Here is a tiny trained network, its code and every weight. The questions are about switching its units off for an input and a target symbol, where a switched-off unit gives its printed mean instead of its output.

import numpy as np


def w(rows, s, z=0):
    codes = np.array(rows[::2]) - 128.0
    scale = np.full(codes.shape[1], s)
    scale[-1] = z or s
    return codes * scale


def f(y):
    return np.maximum(y, 0)


def softmax(a):
    e = np.exp(a - a.max(-1, keepdims=True))
    return e / e.sum(-1, keepdims=True)


def log_softmax(a):
    a = a - a.max(-1, keepdims=True)
    return a - np.log(np.exp(a).sum(-1, keepdims=True))


def net(x, mask):
    ids = ['γεηθλφψω'.index(c) for c in x.split()]
    T = len(ids)
    res = E[ids] + P[:T]
    r = res
    for j in range(3):
        rows = slice(3 * j, 3 * j + 3)
        q, k, v = (r @ M[0][rows].T for M in (Q, K, V))
        z = softmax(np.where(np.tri(T) > 0, q @ k.T / 3**0.5, -1e9)) @ v
        o = O[0][rows]
        res = res + np.where(mask[j], z, o[:, -1]) @ o[:, :-1]
    y = f(res @ A[0][:, :-1].T + A[0][:, -1])
    res = res + np.where(mask[3:19], y, B[0][:, -1]) @ B[0][:, :-1]
    return log_softmax(res[-1] @ U[:, :-1].T + U[:, -1])


Q, K, V, O, A, B = {}, {}, {}, {}, {}, {}
E = w([
[102,77,96,124,154],'γ',
[160,176,195,87,238],'ε',
[154,156,235,115,157],'η',
[189,204,129,66,177],'θ',
[125,168,53,95,186],'λ',
[115,109,250,129,191],'φ',
[81,108,151,128,193],'ψ',
[116,126,191,19,119],'ω',
],0.019)
P = w([
[254,88,174,71,90],'0',
[41,170,115,113,164],'1',
[37,165,106,99,173],'2',
[36,164,102,91,180],'3',
[28,163,98,84,184],'4',
[24,164,97,79,188],'5',
[18,158,95,77,187],'6',
[2,157,89,78,186],'7',
],0.0081)
Q[0] = w([
[214,205,192,145,70],'H1',
[169,104,122,185,36],'H1',
[150,87,125,56,214],'H1',
[46,130,175,37,193],'H2',
[244,19,132,227,16],'H2',
[83,91,183,77,171],'H2',
[101,149,116,23,174],'H3',
[201,137,104,167,125],'H3',
[130,66,146,206,140],'H3',
],0.011)
K[0] = w([
[59,163,95,209,170],'H1',
[39,215,130,94,136],'H1',
[227,96,117,127,106],'H1',
[140,52,106,31,21],'H2',
[122,164,110,245,178],'H2',
[166,73,169,45,96],'H2',
[195,101,143,96,97],'H3',
[88,167,145,121,109],'H3',
[74,144,138,198,149],'H3',
],0.011)
V[0] = w([
[74,97,152,128,195],'H1',
[72,128,140,222,197],'H1',
[136,44,152,207,89],'H1',
[98,26,163,148,243],'H2',
[142,80,247,97,120],'H2',
[71,13,133,157,92],'H2',
[49,121,125,82,151],'H3',
[108,88,121,175,159],'H3',
[152,145,124,32,71],'H3',
],0.011)
O[0] = w([
[153,172,156,194,131,122],'H1',
[115,198,82,153,74,18],'H1',
[175,79,121,78,116,30],'H1',
[254,242,170,165,88,144],'H2',
[82,107,91,87,33,254],'H2',
[243,139,99,58,170,34],'H2',
[236,171,148,92,197,120],'H3',
[175,7,160,205,222,64],'H3',
[66,148,104,143,224,218],'H3',
],0.0085,0.012)
A[0] = w([
[137,80,189,109,71,136],'N1',
[122,154,163,155,168,235],'N2',
[43,90,78,108,173,70],'N3',
[88,158,141,127,143,121],'N4',
[105,126,121,114,233,254],'N5',
[123,132,77,89,87,119],'N6',
[69,106,107,89,128,220],'N7',
[127,84,10,133,125,117],'N8',
[200,116,155,124,214,151],'N9',
[124,168,88,126,142,130],'N10',
[132,98,194,123,137,159],'N11',
[133,136,96,19,93,243],'N12',
[71,61,150,104,109,206],'N13',
[119,145,37,194,170,24],'N14',
[110,95,136,193,126,64],'N15',
[178,179,89,209,154,134],'N16',
],0.012,0.0027)
B[0] = w([
[114,161,40,96,165,140],'N1',
[126,156,145,126,138,164],'N2',
[140,111,119,151,124,251],'N3',
[132,115,182,143,101,198],'N4',
[212,121,101,213,130,209],'N5',
[179,89,120,89,142,157],'N6',
[135,122,144,143,102,225],'N7',
[161,107,126,51,210,143],'N8',
[9,59,49,109,166,138],'N9',
[118,89,148,136,114,155],'N10',
[164,176,79,37,167,143],'N11',
[122,138,42,140,123,186],'N12',
[186,119,171,95,116,203],'N13',
[75,138,185,76,227,149],'N14',
[124,159,2,142,113,140],'N15',
[198,83,235,43,150,136],'N16',
],0.0081,0.03)
U = w([
[60,105,47,88,228,7],'γ',
[19,183,160,106,136,94],'ε',
[46,58,140,17,79,88],'η',
[112,16,170,187,84,124],'θ',
[163,168,117,215,180,253],'λ',
[147,206,1,200,84,167],'φ',
[197,107,235,57,171,91],'ψ',
[195,33,123,141,112,160],'ω',
],0.0078,0.0031)

Each question gives the input, a string of symbols that net reads in full, and the target symbol t.
The units are the heads (3 rows each of Q, K, V and O) and the neurons (one row each of A and B). Each row of codes is followed by its name. A weight is (code - 128) times the scale printed after its matrix; where a second scale follows, it is the last column's (O, A, B and U).
mask holds one flag per unit, heads first, then neurons. A switched-off unit (its flag False) gives its mean, the last column of its rows in O or B, instead of its output. The means were averaged over made-up inputs and are rounded, as every weight is.
A unit's drop is (log p(t) with every unit on - log p(t) with that unit switched off) / (log p(t) with every unit on - log p(t) with every unit switched off).
The circuit of an input: a set's keep is (log p(t) with only the set's units on - log p(t) with every unit switched off) / (log p(t) with every unit on - log p(t) with every unit switched off). Starting from the 12 units with the biggest drops (on a tie, the unit counted first), units are removed one at a time, each time the one whose removal leaves the highest keep (on an exact tie, the one counted first), for as long as the keep stays at least 0.8.
units of the circuit, in order: the units of the circuit, biggest drop first
unit that matters most: the unit with the biggest drop
k most important neurons: the k neurons with the biggest drops, biggest first
which heads matter: for each layer, one digit per head in row order, 1 if its drop is at least 0.15 and else 0, layers parted by /
drop when u is switched off: that unit's drop, to one decimal
input γ ψ λ, target γ: which heads matter -> 010
input ω ψ ω, target ω: which heads matter -> 111
input ε θ γ, target ε: units of the circuit, in order -> [N5, H2, H1, N14]
input λ θ θ λ λ ε, target λ: units of the circuit, in order -> [N5, H2]
input η ε γ λ φ γ η θ, target η: units of the circuit, in order -> [N5, H2]
input η φ ψ, target η: units of the circuit, in order -> [H2, N5]
input γ θ θ η λ η, target γ: unit that matters most -> N9
input φ ψ λ φ λ θ η, target φ: which heads matter -> 010
input γ λ ω ε ε θ φ, target ψ: which heads matter -> 001
input γ ω θ ω ψ, target ω: units of the circuit, in order -> [H1, H3]
input θ θ γ, target θ: units of the circuit, in order -> [H2, N3]
input ψ ψ γ λ ε λ, target ψ: units of the circuit, in order -> [N16, H2]
input φ γ ω φ, target ψ: which heads matter -> 011
input ε η φ, target ε: unit that matters most -> N5
input φ γ ω λ, target γ: units of the circuit, in order -> [N8, N14]
input φ ε ω η, target ε: 4 most important neurons -> [N5, N13, N3, N6]
input ω θ ψ ε ω ω γ, target ω: which heads matter -> 110
input η θ ε η, target η: which heads matter -> 010
input φ θ θ λ η φ, target φ: which heads matter -> 110
input φ ψ η φ γ θ, target φ: unit that matters most -> N12
input ψ λ ε, target ψ: drop when N16 is switched off -> 1.7
input ψ γ θ ψ ψ, target ψ: drop when N6 is switched off -> 0.0
input φ ψ η ε λ θ ε θ, target φ: drop when N12 is switched off -> 0.4
input λ λ φ θ η λ, target λ: drop when N5 is switched off -> 0.6
input ψ η φ φ ε ε γ ε, target ψ: 2 most important neurons -> [N16, N12]
